[-39 -11 -38 -15  13  26  35  -4 -27 -31   1 -16  27   2 -12  23   0  19
 -27 -36   0 -23 -31 -26 -24   8  27  -8 -16  44   0 -24   4 -26   3  21
  21   1  22] | 0
[ -1 -43 -50   4 -24  22  18  22  -1   1   4 -13  22  -2  44  10  23  28
   8 -12  34 -35 -21 -25   9   8 -34 -18  15  45  -2  -5 -24  -3  16 -44
   7   0 -11] | 7
[ 11  -2  31   0  16  37   0 -19  11  -5  16  28  26 -38  47  44  -3  33
  18  -4   5  16  42 -23 -39 -27  18   0 -14  23  37 -22  26   5  -4 -17
   4 -32 -54] | 8
[  46  -22  -37  -43 -114   42   28   12   -7  -12   -9  -26  -41   17
   -4  -33  -14   27  -39    2    9  -35   38   -8   16   46  -23    3
    4  -38  -12   23   26   14  -11   -5   42   12   -5] | 8
[ 25 -23 -13  -4  -2  99 -10  -2  47  24  18  11  -7   9   5  -3  14  55
   3  -8  34  -5 -12  19  33 -25 -25  15 -12  16  22  14  13  10 -12 -13
  51 -48  -3] | 3
[-15  13  21  19  27   6 -26 -16  11 -35  15   9 -18  31 -10 -22  -1 -18
  -8 -17 -25  36  -9  25  -6   2  -9 -41  -6   9 -10 -24   9 -27  11   8
  26  27   7] | 3
[  4  97  23  25  37 -31  61  -2  39  10  17  -8  31   6   9  36 -24 -78
 -43  36 -21   7  30 -31 -15   7  11 -20 -17  22  13 -37 -56 -30 -33  20
  38 -32 -57] | 7
[-42 -42  -5  10 -25 -79  37 -57 -36 -56   8 -13 -32 -36  31  21  35   6
 -21 -13 -26 -37  36 -15  -8  19 -25 -65  12  37  -8 -18 -65 -24  10  -6
  32  41 -63] | 4
[ -3 -11   9   9 -21   8  17 -14   7 -24  20  16  -9 -10   0  13  -5  -6
   7 -15  -9 -10  -5  20 -22  23  -2   4 -12  21   9 -17 -21  -8  34  20
  34  16   3] | 4
[-12   1 -12  23 -10  42   4  29  33 -11  26  -9  26 -43  -8  31  41 -21
   7  -7   3 -13 -26 -51 -17   4 -11 -27  11  67  16 -20   5 -34  -7  28
  22 -25  23] | 4
[-13 -13  22  58 -16 -18 -46 -34 -16  -3  -1  18  -4  32 -58  45 -24  28
 -35 -25  12  50  28  34 -35 -39  -8 -38 -45  39   7   1  16   0  16   4
  22  -9  10] | 3
[ 37 -50 -30 -27 -48   9  10 -14  23  33 -14  36 -38  26  -8  23 -64  20
  -4 -23   6   2   9  37 -31   5 -35  63  37 -18   3   2  21  -7 -16  10
  57  11 -22] | 6
[-12  31  39   2  30  40  11   9  12   5 -10 -16 -25 -16  -7 -44  -6 -11
  20  12 -27  45  59  21  -9 -38 -15  26  -5 -29 -13  -6   8 -20 -11  13
  14  18   9] | 3
[ 33   9 -56  14  46 -31  51  65 -47 -31  -1 -24 -16 -22 -22  13 -16  -6
 -16 -39 -15 -13 -69 -49 -39  21   2  13  49  26   1 -44   0   8 -56  13
  17 -26  36] | 6
[  5  33 -26  34 -50 -12   1  -6  25  -2 -36 -30  10  35  19  14 -21   3
  -4   4   7 -25  20   9 -20  17   7  45  12  18  -9  18   8 -19 -43 -17
  35   5 -26] | 7
[ 21   2 -20  19  -2  35  -1 -10 -27 -44  28 -18 -13 -26 -33  -3  30 -26
 -12 -26 -20 -17 -10   3 -19   1  -4 -19  11  20   4 -15   1 -29  -1  13
 -10  -6  15] | 4
[   2   59  -25   -8   16  -64  -28   29   -8   18  -30  -31   41   14
   49  -24 -105  -58   -3   51   -1   21   25   20  -21   20   -5   27
   27   10  -38  -18  -15  -47   37   24   16   32  -48] | 0
[ 44  34  54  22   7  61 -25   8 -15  -9  40 -27 -13 -16 -21  -1  16 -35
  -8  16   4  15  36  29  11  -7 -14 -33 -50  19 -24   8  12 -18  18  55
  -7  -1 -29] | 4
[ 34  29 -57 -47 -52 -16 -13 -27   7  27  13  22  21  28  -1 -14 -77  -6
  -8   4   8 -11  14   3  15  29 -12  71 -21 -13  50   4  25 -30  18   4
  37   9 -57] | 0
[ 19   8 -19  39 -15   8  -8  -8 -13 -25   6  17 -47  13  -9  -3   4  33
  -3 -41 -10  23 -20 -26  13   0 -32  -2 -14  -4  28 -16  59  -5  11   4
   4 -23  52] | 3
[ -5  13 -28 -12 -50   2 -15 -17  36   3   2  16  25 -10 -22  29   7  -6
  -2 -37 -18  53 -23  12 -58   2  -7  -4  38  36  35 -52 -59   4  12  20
  46  -5  19] | 8
[-13 -24 -48  22 -24  16  -9 -18  32 -12  -6   1  -5   0 -34   3   9  35
  -2 -34  15   4 -20 -11 -21 -13 -18 -11 -17  52  16   5  54   5  -2  -6
  13 -11  17] | 2
[ 27  27 -44  17  39  19 -11  19  16  -8  -6  27   7   1  10   0 -28  -3
  14 -45   9   8 -49 -30   4  10 -24 -19  19  50  35 -22  42  -4  11  16
  29 -10  -7] | 3
[ 30 -52  39 -65 -28  47  -3 -18  -5   7  23  16  13 -26 -14   8   6   4
  -7  18  25 -42  21  45   5 -11  55 -11 -63 -22 -22  -1 -44  59  -7 -20
 -14 -20 -45] | 8
[ 24   5  -3 -19 -79  -8 -31   3   7 -52  31 -52 -21  19  -2  55   3  12
 -36 -26  38 -59  12   8 -17  56 -23  30 -44 -13  -8  26 -45 -12  13  27
 -27  43 -39] | 8
[-15   2 -32  30   2  22  16  -8  27 -41  21   3 -21 -25 -16  -9  -2   9
  15 -58  -9  -6   6  -7 -31   2 -16  16 -28  41  29 -51  -1 -14   4  15
  25 -13  28] | 3
[ 13  36  40  -2 -22  46 -32  -8  28 -29  48   6 -23 -19  15  19  -6 -13
   1  -4  -7   5   1 -10 -46 -25 -12   2   1  -4  31 -22  31 -13   1  16
  39  29  14] | 7
[-13  47  11 -16 -78 109  -4  34  13 -19 -16 -74 -23 -24  17  43  24  23
 -56 -13  21  27 -44 -36  10  47  53 -23  15   3 -25 -14 -25  27  15  52
  50 -25  92] | 6
[ 34 -12 -24  15  56  -2  -4   2  44  -7  16  14 -18  28  -6 -15 -66 -13
   3 -10  16  -6  -2  71 -28   0 -25  -1  11  10   6   6  23 -11 -27  22
   6   1 -35] | 2
[ -9  15  20  32   4 -39 -28 -45 -55 -70  13 -36 -13 -42 -21  37  10  13
 -25 -40 -18  -6  27 -18  -6   9   2 -78 -26  47  25  23 -15  41  22  36
  15  54 -37] | 4
[ 18 -56 -15 -30 -50  33  37  11  -6  37   7 -17 -44 -24  12   0  40  40
  39  13  -7 -32 -57  10  -6 -23 -30  73  11 -43 -60 -33 -43  29 -19 -11
 -14   8  41] | 6
[ -5  12  41  41 -24  50  12 -20  14  12  23 -20   5   1   7  31  20 -14
  12  21 -36  23   8  33 -32  -7  15   3  19 -40 -13   1 -39 -25  -8  -2
 -25  47  -5] | 4
[  8  34 -10 -10  14  28  -7  -9  28  10 -29   1  12 -23  -8   7 -13 -14
 -14  -6  27  -6   5  36  32   5  22  -6  10  28  27  42 -31  23  -4  47
  30 -38  -7] | 4
[ 36  41 -61   2 -17 -17  -3  32   6 -22  -5 -19  29  24  -8   5 -46   9
   7 -27  33 -11 -13  23  -9  43 -11  49 -12  45  15   1   5  -8  25   3
   1 -24   1] | 5
[ 18  22  28   4 -29   2 -12 -18 -20 -23  27   5  -6  -4  -2  28  16 -25
 -12  13 -14  12  -6  28 -20   6  -9 -40  13  25  -5 -16 -19 -27  35  43
  20 -14  16] | 4
[ 68  56  12   5   4  68  22  24  36  44  49 -14  28   1 -58  47 -11 -44
  -4  -7 -49  40 -26 -10 -22   3   4  63   9 -65  36  -3 -49  13 -22  22
  -6  17  11] | 0
[  21   45  -48    4  -29    5  -40   48   -7  -32   11 -110  -12  -21
  -10  -12  -60   -8   -2    4    8  -22    7   10  -43    0  -35   -3
   32   13  -33   -5   12   -8  -36   58   -2   67    3] | 5
[ 55   6 -52  88 -35  32  14  23  15  -9  49 -33 -25 -24  -9  31 -32  28
 -45 -11  36  12  -3   7 -44 -35 -50 -63 -52  98 -25 -34   2  31  -3   1
  23 -33 -14] | 6
[ 10   1  26  33  23 -11  -8  12 -14 -35   3  -3  20  17  -8  42   7 -34
 -21   4   0 -15  26  18 -48  13  16  10  37   8 -25  29   8 -58  10  13
 -19  -8 -11] | 4
[-32 -16  -8 -57 -32 -87 -49 -16 -28 -25  -5 -29  40   7   0  52  14   0
  -8   3  13 -17 -17  10  15  39  10 -10  23  21   8  -5 -82 -20  10 -13
  -6 -10  -9] | 5
[ 17  -8 -85 -32 -65 -16   8   3 -20  47   7  -8  40   7   3  16 -26  39
  11   4  25  -7 -22  -5   2  10 -35  11   7  40  57 -40 -30 -15 -40  16
  11 -43 -16] | 8
[ -6  19 -41  -4  25  31  -3   1  -7   0 -10  -4   1  28  59 -35 -67   9
  13 -14   3  24 -41  13  52  26 -16 -38   2  26  61 -29  12 -10 -12 -19
  43   7   1] | 7
[ -1 -10 -93   3 -57 -79  35 -13 -31 -45  -3  38 -12   8 -11 -24  34   2
 -24 -56 -18   5 -32 -30 -25  41 -11   6  64  42  22 -34 -11 -10  19 -39
  75 -29  18] | 1
[  27  -39  -16  -80  -17  -23  -17  -15  -30  -23   26    1    7    3
  -14  -11   60  -28  -17  -26   14  -25  -31   41   46   45   44  -12
    2    4   -1  -26 -105   14  -14  -15   23  -31  -40] | 7
[-20  14 -47  16 -19 -90  -6  -6  21  13 -30  -9   1   1  14  16   6  15
  12  -6  30   8 -45   5  16  -9 -29  -4 -36  70 -31 -26 -27  -7 -11  -5
   7  -3 -39] | 5
[ 22  23   2 -25 -14  -4  -6  16  19  14 -17 -22 -24   6  42   5 -42  21
  63   3  -7  48   0  40  10  -4 -51  37 -11  16 -16 -13  27 -13   2  38
   9  24 -10] | 5
[-10   2  -6  13  -8 -18  -1 -12  -1 -25  18  10   2  13  21  -3 -28 -29
 -34   8  -4   6  14  -2 -13  19  -9 -28   6  27 -13 -27 -13 -15  48 -18
  56 -16 -14] | 1
[  9 -68 -61  -1 -94   1 -21 -37 -15  15  10  -2 -38   6  -1 -43 -15  18
   8  -4  19 -19  37  31  27 -16 -24  18 -36 -28 -26  20  39   1  -9 -46
 -32  32 -38] | 1
[-19 -24 -18  -1 -21  22  -9  23  17 -10  14  -5   8   6   3  22  19  25
 -23  -8   9  27 -36 -36   0  -6   6  -1 -16  26  -9   0  38 -28   3  -7
  21 -14  36] | 0
[-32  27 -23  26   9 -58  12  36  -7  22 -57 -22  26  38 -10  21 -36   9
 -29  11  40 -12  13  23 -24  -6 -43  15  15  37 -30  50 -24 -31   7  48
  16  19  18] | 0
[ 18  41   1  42 -30   5   7  -6  -9 -19  14  -8  -8  13   3  31   8   2
  -6 -28 -16  23  21  -8 -37   7 -17  -3  29   0  36 -10   5 -16 -15  19
   8   7  22] | 7
[ 14 -49  13  49  29 -12  27 -20  -8  -8   1   5 -30 -13  56  23   1  67
  -9  -5   6   9  41 -25  -7 -35  -2 -13 -36 -27 -29  12  36  42 -16 -37
 -44  11 -70] | 8
[ 21   8 -19  23  21   6   1  29  23 -17  14  32  11   6  39  10 -22  -7
  20 -33 -13  51   5 -38 -21  22 -10  17  43  31  59 -37  55 -38  -3  -8
  41 -41  17] | 7
[  8  -5 -59 -42 -55 -73  43   3 -20  15 -40  -9 -20  22  31  -7   3   9
 -25   3   1   1 -38  -8   9  47  15  62  56 -50 -55   2 -54  10  15 -24
   0  28 -26] | 6
[ 29   5 -30  -8 -69 -32 -13  20   3 -30   7  -8 -10 -11 -41  14  -3 -50
  -9 -25  17 -50  62   0 -34  27 -28  49  24   4  15  37   2 -43 -26   3
   6   4 -23] | 1
[ 37  27 -32  39   1 -22 -24  27  54 -23  42 -25 -13  -8 -11  12 -15 -30
 -30  -5   1   3 -13 -20 -26 -14 -48   0  19  22  11  -7 -19  13 -11   8
  29 -13  19] | 7
[  4 -18  13  42   6  70  -6   0 -16 -37  -5 -25   0  -6 -29   9  11  28
  36 -56 -16 -14 -16  18 -73  23  10  18   0  38  11 -36  11  -1  -5 -24
  37  32   5] | 2
[-25   2 -20 -39  42 -18  12 -29  -5  54 -15  26  56   9  40 -11 -41  23
  66 -13  -8  21 -10  31  12  23 -17  37   6  -5  56 -45 -78  24  20  28
  -4  30 -42] | 8
[ -6 -27  -3 -45 -49  -4 -20 -25 -48  10  21 -38  -1 -36 -15  25  24  23
  -4  -3   3  -7  16 -26  14  -8  13  37 -21 -22  -6   1 -38  38  13   4
   9   7 -25] | 1
[ 17 -20 -48  47  10 -20 -19 -19  -3  23  34  -9 -11   5  14 -45  -5  12
  58 -20 -20   2  10  -7  16 -13 -58  35 -13 -22  21 -34  23   4 -35   6
 -46  38 -20] | 7
[ 50  12  19 -32 -38 -58 -72  39  29  -8  -5 -46  -6   1 -73  23  -5 -57
 -74  34  19 -16  47 -22  13  19 -13  39 -23  -6 -27  37 -25  -2 -40  15
  41 -65 -30] | 8
[  1   1 -56  -4 -44  26  23  11  16 -24  35 -20 -13 -20 -41 -33  29 -15
 -34 -33   8 -10 -19 -39  -9  -4  -4 -13 -30  26  -4 -30  -2  13  -1   0
  27  15  17] | 7
[ 37  46 -20 -31 -30  61  21  11  60  64  23  -6 -10 -13  16 -18  -8   6
  22  23  10  54  23  -4 -16 -15  -9  50  31 -43  13  -2  52 -23 -31  66
   2  11 -42] | 2
[ 18   1  15 -17  -7   9  16  31  30 -34  24 -15 -12  -6  24  -3   0 -22
 -28  22 -19   1   9 -12   2  22  16   5  12 -27 -24  10  -5 -13  -3 -12
  26  -4  11] | 0
[ 28  26 -17  36 -38  12 -24  16  57  15   8  -1 -15 -45 -56  39 -33 -12
   5 -32  13 -11  44 -29 -53 -46 -40  24   7  30  65  13  47  17 -75  62
  41 -11  31] | 7
[  1 -38   3  23   4 -41 -97 -83  34  25  14   5 -10 -40 -48   7   4 -26
 -15 -17  -4 -25  88  -9  24 -28 -54  -2   0 -15  28  -4 -65  21  -4   4
  16  -8 -74] | 3
[ 32 -12  -2   7 -41  45  22  12   7 -42  16  -1 -12 -10   5  15  -3   6
  -9 -16   0   6  12 -14 -46  23  12 -69   9  44  -3  -6  70  -5   3  -4
  33  11 -22] | 2
[ -7 -18 -30   9  26 -31 -14 -17  30  13  -7 -41  22   0 -42  -2  40  -1
 -66   2 -30  45 -11 -61  65   9   1 -41  24  -2 -13   3 -66  54 -11 -67
  61 -29 -37] | 5
[ 30 -34  -3  -7   0   7  -5   1  -3 -48  23  16  -5  14 -21  -1 -15   6
  -3 -16 -23  -5  -7  20 -37   0 -27 -20  -7  21  -8 -17  17  26  26   4
   9 -21  43] | 8
[ 41 -33 -30  -5 -13  36 -10  18  26  -5  40   0  31  14 -86  27  -7 -43
 -17 -38  -7 -21  15 -12   2  51   9  17   4  22  49  23  20 -33 -52  32
  34 -14 -36] | 4
[ -9   8  12  -3 -20  -8  15   4 -32 -28  14 -13 -17   5  23  15  14 -12
 -17  -3 -15  -4 -11 -32  -5  20  -4 -29  14  -5  10 -37 -12 -29  -8  -3
  23   5  23] | 7
[-10 -18  41 -36  10  20  -3  21  10  -4  -5  23   2 -17 -39  -1  23 -23
   4 -40 -15  43  27 -18 -32   8  -5  57   4 -64   4   4 -33  10  61  -8
 -27  54  17] | 8
[  55   17  -16   24  -33    0   15   -8  -12   47  -24   14   41   61
    8   11 -101  -17   12   17    1   13   78   40   -7   41   -7   26
  -16   16    7   -6   15  -38   13  -22   31   -6 -106] | 3
[-26 -26  -1   9   3 -48   4  11  30  24 -10   1  22 -23 -11 -58 -34 -19
   8  62  18 -52  55  22   1 -33 -32 -46  -1  11 -28  12 -19  26 -28 -39
  23  20 -19] | 5
[ -3  12  -8 -28 -21  -2 -25  36  18 -22   9  -5   2   9 -25   7  14 -30
 -33 -35   5  48 -38 -13   9  43  21  -9  -5  11 -13  -7  -7 -13  30  56
  29  11  40] | 0
